Here is a tiny trained network, its code and every weight. The questions are about switching its units off for an input and a class, where a switched-off unit gives its printed mean instead of its output.

import numpy as np


def w(rows, s, z=0):
    codes = np.array(rows[::2]) - 128.0
    scale = np.full(codes.shape[1], s)
    scale[-1] = z or s
    return codes * scale


def norm(h):
    return h / np.sqrt((h * h).mean(-1, keepdims=True) + 1e-5)


def f(y):
    return np.maximum(y, 0)


def log_softmax(a):
    a = a - a.max(-1, keepdims=True)
    return a - np.log(np.exp(a).sum(-1, keepdims=True))


def net(x, mask):
    res = np.array(x, float).reshape(1, 8) / 4 @ E
    u = 0
    for l in range(3):
        y = f(norm(res) @ A[l][:, :-1].T + A[l][:, -1])
        res = res + np.where(mask[u : u + 4], y, B[l][:, -1]) @ B[l][:, :-1]
        u += 4
    return log_softmax(norm(res)[-1] @ U[:, :-1].T + U[:, -1])


A, B = {}, {}
E = w([
[121,130,131],'x0',
[117,129,136],'x1',
[126,130,133],'x2',
[167,41,178],'x3',
[115,132,138],'x4',
[125,129,131],'x5',
[126,88,14],'x6',
[253,177,104],'x7',
],0.007)
A[0] = w([
[211,1,140,210],'L0N1',
[84,228,101,250],'L0N2',
[92,147,39,14],'L0N3',
[168,64,37,37],'L0N4',
],0.0052,0.0019)
B[0] = w([
[81,32,134,254],'L0N1',
[167,193,53,237],'L0N2',
[126,254,106,164],'L0N3',
[116,168,82,179],'L0N4',
],0.0083,0.0032)
A[1] = w([
[113,81,184,8],'L1N1',
[254,160,180,45],'L1N2',
[171,227,95,31],'L1N3',
[252,36,123,13],'L1N4',
],0.0066,0.0017)
B[1] = w([
[56,179,255,182],'L1N1',
[64,238,163,236],'L1N2',
[192,110,129,251],'L1N3',
[190,46,130,235],'L1N4',
],0.0048,0.0027)
A[2] = w([
[110,237,206,249],'L2N1',
[119,18,33,54],'L2N2',
[25,253,138,109],'L2N3',
[31,222,229,67],'L2N4',
],0.0056,0.0016)
B[2] = w([
[220,35,191,252],'L2N1',
[54,133,74,203],'L2N2',
[104,83,51,237],'L2N3',
[76,144,1,214],'L2N4',
],0.0089,0.0034)
U = w([
[126,94,68,253],'0',
[74,85,240,152],'1',
[69,182,38,75],'2',
[58,49,107,62],'3',
[233,241,174,143],'4',
[216,92,249,134],'5',
[198,192,50,56],'6',
],0.013,0.006)

Each question gives the input, the list of numbers given to net, and the class t.
The units are the neurons (one row each of A and B). Each row of codes is followed by its name. A weight is (code - 128) times the scale printed after its matrix; where a second scale follows, it is the last column's (A, B and U).
mask holds one flag per neuron, layer by layer. A switched-off neuron (its flag False) gives its mean, the last column of its row in B, instead of its output. The means were averaged over made-up inputs and are rounded, as every weight is.
A unit's drop is (log p(t) with every unit on - log p(t) with that unit switched off) / (log p(t) with every unit on - log p(t) with every unit switched off).
The circuit of an input: a set's keep is (log p(t) with only the set's units on - log p(t) with every unit switched off) / (log p(t) with every unit on - log p(t) with every unit switched off). Starting from all 12 units, units are removed one at a time, each time the one whose removal leaves the highest keep (on an exact tie, the one counted first), for as long as the keep stays at least 0.8.
circuit, biggest first: the units of the circuit, biggest drop first
k most important neurons: the k neurons with the biggest drops, biggest first
k most important neurons of layer l: the k neurons of layer l with the biggest drops, biggest first
drop of u: that unit's drop, to one decimal
input [3,4,3,0,-3,0,-7,-4], class 0: circuit, biggest first	(L2N4)
input [5,-6,-8,-1,-6,-7,-5,-2], class 0: circuit, biggest first	(L2N4, L2N1)
input [-1,-8,-7,-2,8,8,-6,-5], class 0: circuit, biggest first	(L2N4, L2N3)
input [5,-6,7,1,5,-5,0,7], class 5: 2 most important neurons	(L2N4, L0N2)
input [5,5,-6,-3,3,8,-6,-2], class 0: 2 most important neurons	(L2N4, L2N1)
input [-4,-4,6,-3,3,0,-5,-3], class 0: 2 most important neurons of layer 2	(L2N1, L2N4)
input [-4,-8,-2,-3,4,-4,-7,-4], class 0: 2 most important neurons	(L2N4, L2N1)
input [5,-4,0,0,-2,8,-5,-6], class 0: 4 most important neurons	(L2N4, L2N3, L0N1, L1N4)
input [-5,5,2,-7,-3,5,-8,-6], class 0: 3 most important neurons	(L2N4, L2N3, L2N1)
input [-3,-5,6,-2,-4,6,-8,-4], class 0: drop of L2N4	1.1
